In the rows, zero is written as 128.
Each row of numbers belongs to one of the things below and depends on some of the facts about them. Some rows are named. Which thing is each other row?

Some facts about the things:
setu: hangs directly under; rateskas: points at; tukli: is of sort; tristam: belongs to class
{bavur, brifel, fibres, fidiflu, flade, flipur, flise, gatris, greflon, kestis, sapok, sivi, tosa, truloski, vogron, votu, zaskan} setu fimuple
{besak, biskogra, graflek, meflun, notram, ralur, riku, seva, skimom, skotefi} setu zuputra
{bibri, bredror, broris, grovomik, klurus, nefluklal, pagos, rigok, skemobak, stiflurem, stinel, takle, tesak, trogrom, vuplan} setu skidas
{brekon, bugrek, butrer, muple, nakan, tubrul} setu risken
{bresta, flotre, pakletram, rople, tregol, trotrel, zesik, zukle} setu greke
{bruklis, buve, flofu, flozan, gesesku, mobrim, pepom, plemim, plezak, pluski, skugri, vugal, zake, zugramun} setu ditin
{bruze, kabu, mutra, nopim, nuflir, pladrer, pliklaste, skiskemo, skuvok, vaskek, vetiplo} setu tovik
{dese, dreda, grosal, kosam, lazor, meklim, naskos, pebatol, plegi, soste, stapul, tustor, vakil, vatromi, vumak, zubrun} setu keplal
{feflu, gaklun, leze, luta, stifla, telim, toza} setu grefal
{fiklutros, furum, rerer, traris, vobrin, zekos, zepligrum} setu flustuk
{flefak, gidros, klufus, nafan, nibri, sasol} setu bikom
{flekolek, flograr, kote, liflak, pladrok} setu buplel
{flepos, fluras, fogre, klafolam, lamuples} setu kleflogrir
{fludar} setu doske
{gebopon, gekistis, suplikun} setu klidrel
{nunur, platri, sonil, starar, statrem, stofi} setu kegul
{plaskaplo, skeflu, togrur, trepuge, vofli} setu fligen
{taso} setu plerus
{tibezen, trotrum} setu loflik
{brekon} rateskas plemim
{brekon, trepuge} rateskas loflik
{bresta, nafan, zekos, zuputra} rateskas naskos
{bresta, klafolam} rateskas grovomik
{buve, skidas, skiskemo} rateskas meflun
{buve, dreda} rateskas platri
{buve, nefluklal, skidas, zake} rateskas sasol
{fiklutros, lazor} rateskas flepos
{fiklutros, vaskek} rateskas tustor
{flefak} rateskas besak
{flefak, sivi} rateskas lamuples
{fogre} rateskas stofi
{fogre} rateskas riku
{gaklun, graflek} rateskas kosam
{gaklun} rateskas fligen
{klafolam, tesak} rateskas fludar
{klafolam} rateskas rigok
{klafolam, pluski, zepligrum} rateskas butrer
{klafolam} rateskas nuflir
{klidrel} rateskas greke
{kote} rateskas bibri
{kote} rateskas pagos
{kote} rateskas truloski
{lazor, trotrum, vakil} rateskas flotre
{lazor} rateskas fluras
{muple} rateskas statrem
{mutra} rateskas kegul
{mutra, zake} rateskas plerus
{mutra} rateskas nakan
{nafan, trotrum} rateskas plezak
{nefluklal} rateskas brifel
{nefluklal} rateskas tubrul
{nefluklal, nibri, rople, skidas} rateskas keplal
{pladrer, vugal} rateskas grefal
{plegi, skiskemo, trotrum} rateskas telim
{plegi} rateskas buplel
{plegi, vumak} rateskas stinel
{rerer, zukle} rateskas klurus
{rople} rateskas flustuk
{skimom} rateskas suplikun
{skiskemo} rateskas flozan
{skiskemo, zepligrum} rateskas ralur
{skugri} rateskas trogrom
{skugri} rateskas fibres
{soste} rateskas tovik
{taso} rateskas stiflurem
{taso, zepligrum} rateskas gesesku
{taso} rateskas doske
{taso} rateskas vogron
{tesak, vaskek} rateskas pepom
{tesak, trotrel} rateskas liflak
{tregol, trotrel} rateskas skeflu
{tregol, zugramun} rateskas gatris
{tregol} rateskas gidros
{trepuge} rateskas flade
{trotrum} rateskas plaskaplo
{vobrin, zake} rateskas tibezen
{vobrin} rateskas fidiflu
{vobrin} rateskas skemobak
{vumak} rateskas greflon
{zekos} rateskas mobrim
{zekos} rateskas ditin
{zugramun} rateskas seva
{zugramun} rateskas tosa
{zukle} rateskas leze
{zuputra} rateskas bugrek
{bavur, brekon, buplel, butrer, fibres, furum, grovomik, kabu, keplal, leze, mobrim, nunur, pebatol, pepom, platri, rerer, riku, skemobak, skiskemo, statrem, takle, tregol, vobrin, vuplan, zubrun} tukli b
{besak, bibri, bikom, biskogra, bredror, brifel, bruklis, ditin, doske, dreda, flepos, flipur, flograr, fludar, fogre, gaklun, gatris, gebopon, gekistis, gesesku, gidros, graflek, grefal, greflon, grosal, kleflogrir, klidrel, kosam, kote, lazor, loflik, luta, nafan, naskos, nefluklal, nibri, notram, pladrer, pladrok, plaskaplo, plegi, plemim, plezak, pliklaste, pluski, rigok, rople, sapok, sasol, seva, skeflu, skidas, skotefi, skuvok, sonil, starar, stiflurem, stofi, telim, tesak, tibezen, tosa, tovik, toza, traris, trepuge, trogrom, trotrum, tubrul, tustor, vaskek, vatromi, vofli, vogron, votu, zaskan, zekos, zepligrum} tukli a
{bresta, bruze, feflu, flefak, fligen, flozan, fluras, klafolam, liflak, meflun, mutra, nakan, nopim, nuflir, pagos, pakletram, plerus, risken, skimom, skugri, taso, trotrel, vetiplo, vugal, zesik, zukle, zuputra} tukli c
{broris, bugrek, flekolek, flofu, flustuk, greke, kegul, stapul, suplikun, vumak} tukli e
{buve, dese, fidiflu, fiklutros, fimuple, flade, flise, flotre, kestis, klufus, klurus, lamuples, meklim, muple, ralur, sivi, soste, stifla, stinel, togrur, truloski, vakil, zake, zugramun} tukli d
[besak, flograr, flozan, fludar, gekistis, nibri, rople, stiflurem, trotrum, zaskan] tristam 481
[bibri, brekon, flipur, kosam, trotrel, zake] tristam 751
[bredror, kestis, skiskemo, skotefi, skugri, vumak] tristam 864
[bresta, feflu, nuflir, pagos, pladrok, plemim, riku, sivi, sonil, trepuge] tristam 126
[brifel, flekolek, fluras, nefluklal, rerer, seva, soste, zesik] tristam 465
[broris, flefak, flotre, gebopon, kote, lazor, nopim, ralur] tristam 103
[dreda, gaklun, klafolam, skuvok, stinel, stofi, vofli] tristam 150
[fibres, flepos, kabu, klufus, klurus, naskos, tibezen] tristam 519
[fidiflu, meflun, pluski, sasol, skeflu, traris, tregol, trogrom, tubrul, tustor] tristam 61
[fiklutros, fogre, leze, nafan, nunur, plaskaplo, pliklaste, tesak] tristam 560
[flade, mobrim, stapul, takle, toza] tristam 414
[gatris, graflek, nakan, pebatol, pepom, zukle] tristam 189
[gidros, meklim, notram, telim, vobrin, votu] tristam 976
[greflon, grosal, rigok, stifla, suplikun, togrur, zugramun] tristam 867
[lamuples, luta, mutra, taso, vatromi, zepligrum] tristam 804

Known rows:
[113 135 170  61  87 108  95 116  89 140 100 131  68 115 117 120 113 155
 126 118 106 159 124 108 133 118] -> nuflir
[ 88 146 152  68  91 111  80 119  95 116 111 136  73  88 137 126 136 137
 118 116  93 177 103  97 117 107] -> plerus
[ 82 133 170  65 111 117  99  53 118 170 130 131  93 148 153 139 132 160
  92  96  85 151 135 101 156 115] -> brekon
[120 141 160  54 128 114  98 132  87 129 108 144  72 126 143 125 104 147
 138 117  75 156 124 119 117 123] -> plezak
[ 98 125 166  40 101 111 106 127 108 138 116 132  66 125 132 117 109 155
 135 108  97 180 109  81 135  90] -> zubrun
[107 142 154  55 111 117 101 128  89 133 120 140  75 119 120 113 107 159
 133 108  84 169 121 111 122 109] -> biskogra
[115 125 152  73 113 108  98 118  84 128 112 123 105 133  94 131 104 171
 119 101  86 162 119 100 132 119] -> lamuples
[107 145 159  68 100 124 109  69 100 166 169 118 112 149 126 152 117 166
  74 104  70 155 133 126 163 123] -> sivi
[115 138 160  63 109 102  78 139 103 144 123 139  89 119 122 121 123 166
 141 106  90 158 140 106 124 109] -> vofli
[ 92 143 145  75 111 113  82 128  92 121 129 137  79 101 121 130 131 138
 114 113  76 179 106  94 117 109] -> loflik
[ 75 140 159  68 118 121 114  60 100 173 157 136  85 141 140 129 127 157
  91  99  64 155 131 115 146 120] -> vaskek
[ 81 139 144  74 116 104  84 118  90 122 137 136  74  94 106 129 129 137
 112 110  78 183 111  89 121 111] -> grefal
[109 137 169  58  90 103  87 118  98 141 103 132  68 107 123 118 114 157
 132 116 105 157 128 110 132 113] -> nopim
[127 115 170  91  92 102  87 119  87 137  91 126 102 136  85 141 113 164
 112 106 110 143 132  96 139 131] -> fludar
[110  91 167  85  88 100 103 129 100 130  86 135 113 139  99 143 113 173
 130  89 100 144 117  83 138 114] -> grosal
[ 97 142 161  49  96 112  94 116  92 132 103 140  65 107 131 113 110 157
 136 114  93 169 123 111 127 105] -> pakletram
[ 84 115 176  81 102 112 121  73 110 183 170 127  93 147 136 135 136 159
  99 101  74 147 126 104 161 115] -> lazor
[112 135 160  63 109 100  77 137 104 144 124 139  89 115 118 121 120 166
 142 105  91 156 140 109 130 110] -> stofi
[ 78 131 156  77 115 116  92  73 115 171 140 143 111 144 153 137 138 167
 105  85  62 142 145 115 148 119] -> fogre
[ 49 140 146  45 130 121 104  50 128 163 130 145  89 138 176 134 128 167
 112  78  51 163 140 100 147  99] -> rerer

Which thing is each row?
No name comes twice in this set of rows, the named rows included.
[119 138 160  66 103 108  89 132  94 142 122 135  84 121 112 122 113 161
 127 115  96 159 129 110 127 113]  gebopon
[108 146 151  69 132 112  85 132  91 109 113 142  74 105 141 136 124 127
 123 121  82 165 103 109 108 129]  ditin
[104 140 163  48 113 106  80 120 109 136  98 137  76 119 129 122 111 160
 138 106  97 170 131  92 130 102]  kabu
[114 125 153  55 112 111 114 140  92 131 139 130  90 129 123 116 108 165
 143 103  78 176 104 100 131  95]  dese
[121 137 158  67 122  98  94 128  87 142 135 119  91 128 103 127 111 165
 126 113  84 168 130 106 137 116]  flotre
[ 61 145 169  61 124 107 115  40 107 167 145 134  68 129 146 126 122 152
  97  94  84 147 129 126 147 133]  vugal
[114 135 147  58 123 107  90 138  91 133 123 130  97 125 120 120 110 172
 139 101  74 169 125 107 124 108]  klufus
[125 133 175  68 108 151 121  94  92 171 119 139  90 168 209 156 126 136
 101 129  29 143 132 129 145 118]  zekos
[ 97 111 161  65  99 102 105 129 104 140 122 136  87 126 111 126 117 168
 137  98  85 161 119  91 136 104]  kosam
[ 78 130 152  80 131 105  96  69 113 168 157 127 117 146 141 142 137 175
 106  83  56 151 144 113 155 119]  fiklutros
[101 150 154  36  94 113  77 122 118 134 104 135  79 113 123 141 100 165
 129 106  92 169 140  97 142 101]  fibres
[103 176 134  84  83 173  72  63 106 149 145 170 150 135 187  80 182 165
  60  85 110 167  77 130 111  83]  skidas
[ 72 129 169  71  99 113 108  49 110 169 132 132  87 136 148 134 133 161
  97  93  77 147 139 113 155 121]  trotrel
[ 96 139 168  78 107 119 104  73 104 175 155 133  99 146 142 133 132 160
  93 104  77 147 132 119 149 121]  kote

Now the same things, written a new way:
Some things and their rows:
[120 142 100 105 119 116 137 125 138 136 117 122 101 136 118 147 115 125
 113 104 112 135 122 101 122 130 121 115 109 114 119] -> dese
[153 113  92 158 132 126 169 100 122 237 116 118 100 203 194 129 119 120
 109 145 103 116 116 113 113 206 117 107 151 180 119] -> keplal
[134 117 188 134 120 117 138 136 113 108 117 128 205 162 108 126  88 126
 140 167 123 114 119  98 136 151 124 114 110 162 118] -> vumak
[120 144  95 128 118 113 131 103 167 120 121 122  94 119 199 123 150 124
 114 152 200 115 130 100 120 117 136 108 104 121 125] -> vatromi
[107 117 161 156 123 126 130  82 114 111 109 123 153 138 116 126  90 124
 118 134 140 114 117 141 115 165 125 129 108 183 124] -> dreda
[115 142 103 126 122 123 134 127 137 114 127 122  95 115 141 140 145 134
 122 126 116 117 125 129 124 124 136 117 119 114 121] -> leze
[116 145 102 131 121 154 125 182 117 158 161 124 160 111 215 122  93 125
 128 102 113 136 119 118 118 119 124 123 140 115 143] -> grefal
[118 125 159 206 117 119 119  87 179 110 115 121 160 113 155 126  95 124
 111 195 230 108 128 168 137 119 160 114 142 146 143] -> taso
[126 147  97 164 120 123 119 119 203 133 142 120 108 114 175 127 151 126
 111 149 195 118 151 118 130 123 155 109 126 115 132] -> lamuples
[115 133  97 114 124 119 124 132 130 109 132 122  98 116 146 127 164 124
 125 109 120 117 129 125 123 122 131 123 109 115 128] -> plaskaplo
[179 114 102 117 121 120 124 141 151 154 166 190 122 180 109 122 140 123
 113 188 139 114 122  97 130 114 122 106 149 111 122] -> tubrul
[117 130 101 106 122 125 126 139 127 117 138 123  98 115 114 121 154 125
 130 110 114 118 128 110 120 119 125 113 113 115 122] -> biskogra
[106 135 200 161 140 126 113  86 111 107 110 121 166 115 112 121  95 122
 152 105 143 115 125 187 116 139 143 181 111 155 137] -> graflek
[110 132 192 161 121 122 114  92 119 108 115 123 196 114 112 118  87 123
 151 143 158 113 120 146 125 126 137 148 120 152 134] -> vaskek
[115 117 181 171 123 123 119  91 122 109 109 122 160 110 126 124  96 125
 129 145 153 111 122 164 121 137 140 141 113 155 138] -> fogre
[113 139 103 111 134 127 124 109 143 158 113 118 100 117 106 134 145 126
 125 102 114 169 144 127 118 124 125 127 124 114 121] -> klufus
[144 116 100 138 124 142 133 180 121 187 144 125 113 113 202 126 133 124
 109 104 110 140 120 132 118 132 120 109 151 118 141] -> flustuk
[124 137 101 107 133 132 172 142 132 110 131 119 119 118 110 128 183 140
 124 145 113 128 126 113 123 118 143 117 131 115 132] -> skemobak
[120 129 103 104 121 120 168 190 132 109 168 121 131 114 125 123 195 132
 137 150 112 113 125 102 143 124 136 113 109 110 142] -> bibri
[116 120 202 159 123 125 122  90 115 106 108 124 172 113 107 128  90 128
 118 121 161 116 127 173 123 138 136 156 124 147 144] -> klafolam

Rows to name:
No name comes twice in this set of rows, the named rows included.
[211 121 105 104 116 122 118 143 178 170 152 173 145 144 113 145 123 119
 112 182 116 123 146  99 158 112 124 110 141 113 120]  fidiflu
[112 162  95 107 134 123 142  86 111 131 115 117  98 114 131 154 119 132
 113 100 111 153 121 130 110 150 126 136 106 118 120]  pebatol
[180 117  97 127 120 121 138 122 169 182 156 160 109 191 105 124 135 123
 109 209 113 116 127  97 156 120 123 106 173 120 116]  meflun
[111 129 181 143 118 126 128  83 113 107 111 121 179 133 109 121  93 121
 124 136 164 113 119 119 121 145 124 130 103 172 127]  plegi

Now the same things, written a new way:
Known rows:
[110 167 104 110 155 175 110  86 149 165 138 133 121  95 116 174 114 131
 147 188  69 155 177 117 158  82 122 127] -> trepuge
[ 61 172 120 139  96 184 124 129 176 169  68 119 121 120 115  90 135 143
 115 108  55 116  98 141 145  66 127 100] -> nibri
[128 146 123 141 144 137 143  70 171 154 152 149 127  84 163 154 142  93
 145 196 123 162 152 114 175 100 102 158] -> rerer
[ 98 139 152 131 130 170 176 125 198 148 108  82 128 115 201 101 181 103
 115 154  88 130 107 141 152  82 134 106] -> dreda
[149 151 100 130 148 149 107  64 148 147 178 114 101  66 184 180 143 101
 152 233 118 159 188 130 172 130 123 132] -> tregol
[145 152 161 146 125 129 158  91 126 147 175 168 109 133 105 142 101 179
 158 144 113 167 137 125 156  99 142 199] -> riku
[176  56 155 129 135 132 155 145 124 128 210 142  88 171 113 135 127 141
 128 104 148 158 104 180 140 173 151 165] -> flepos
[155  94 148 128 157 117 180 105 131 143 195 166 117 145 119 158 110 133
 131 145 144 182 137 112 155 109 129 188] -> seva
[160 105 141 132 119 130 144  95 162 139 152 166  93 115 161 126 130 129
 158 177 134 158 150 158 159 143 135 170] -> kabu
[121 141 123 119 137 154 124 114 132 162 154 155 100 137  77 147  95 166
 145 139  79 151 144 137 143 103 138 140] -> flograr
[155  77 162 147 122 125 166 154  93 129 192 114  91 184 116 152 128 152
 129 126 123 145 142 176 143 154 146 143] -> ditin
[136 116 125 110 118 110 112 130 135  97 136 157 100 140 136 131 142 142
 110 119 126 202 206 156 180 138 116 151] -> fimuple
[135 131 154 122 162 158 164 120 159 160 167 133 108 139 113 147 114 149
 138 169 102 154 141 127 142 109 143 132] -> meklim
[127 110 153 140 160 126 185 116 149 154 180 176 128 155  95 143 108 129
 134 139 127 175 118  98 153  88 118 175] -> bibri
[145 122 113 106 135 118 106 115 147 103 156 163 114 123 130 126 129 125
 113 125 131 194 178 155 187 130 131 168] -> flise
[173  81 143 149 125 131 146 137 115 132 209 118  85 143 107 139 128 147
 125 127 157 151 111 165 149 162 150 152] -> bugrek
[189  91 168 119 159 119 171 111 113 119 230 137  99 168 119 162 117 148
 128 132 143 177 148 139 149 136 147 196] -> skeflu
[186  83 155 153 122 121 147 131  93 137 225 147  79 160 103 158 108 170
 151 132 157 147 111 169 145 173 153 188] -> pepom
[113 159 141 157 136 141 158  90 135 167 164 149 125 117 113 155 113 138
 146 165 122 158 127 100 165  85 114 164] -> takle
[148 123 135 105 151 152 135 118 155 143 151 150  97 137 102 133 117 158
 134 152 102 158 154 149 144 117 145 139] -> stifla

Rows to name:
No name comes twice in this set of rows, the named rows included.
[110 126 213 152  84 133 220 156 181 123 117 121 128 176 160  40 161 164
 102  38 111 159  58 152 164  73 155 187]  sasol
[114 167  89 103 147 145  83  88 135 127 142 148 113 109 115 159 124 131
 126 144 101 193 200 132 183  89 118 145]  sivi
[ 56 179 109 132 102 189 119 120 177 168  70 120 130 109 116  95 140 144
 124 119  43 116 115 141 149  67 124  85]  rople
[120 110  85 152 136 163  85 110 152 135 193  62  86  71 194 209 190  42
 122 200 140 113 158 152 160 159 134  84]  klafolam
[ 51 125  78 183  91 171 108 127 174 159 104  75 125  82 173 114 188  70
 112 147 119  88  75 150 161 117  96  70]  skiskemo
[114 130 209 172  69 125 189 160 178 118 138 113 109 160 155  75 172 136
 110  53 142 138  64 156 156 100 164 169]  meflun
[133 106 113 141 139 167 126 130 119 140 188  61 106 125 156 167 162 105
 111 155 119 132 128 158 152 135 144 105]  pluski
[122  65 166 168 101 135 171 181 115 135 193  98 110 192 113 114 144 154
 106  43 141 136  53 166 138 130 160 152]  telim
[ 93 113 105 155 142 163 149 123 167 171 133 103 117  95 129 133 149  84
 124 181 115 113 104 131 142 117 109  83]  vumak
[142 143 158 120 151 137 162 106 130 152 175 155 116 155  93 151  95 177
 143 132  98 176 143 117 149  87 144 179]  plemim
[177  81 168 145 126 114 150 130 125 118 233 163  65 159 102 172 118 138
 155 131 163 158 139 154 140 168 158 188]  liflak
[154  91 179 137 140 132 194 159 149 116 184  97 114 167 157 123 156 131
 102  96 158 157  91 156 152 117 155 158]  stinel
[143 132 149 119 132 139 148 112 125 157 164 177 103 156  65 146  82 181
 151 134  89 158 143 132 141 102 144 172]  besak
[155  77 126 131 109 111 118 135 121  95 185 154 101 151 133 124 144 142
 107  70 147 179 138 175 172 149 129 180]  vogron
[115 110 114 156 115 146  95 138 122 132 168  96  76 122 150 188 162  97
 146 174 116 116 175 159 151 168 123  88]  zuputra

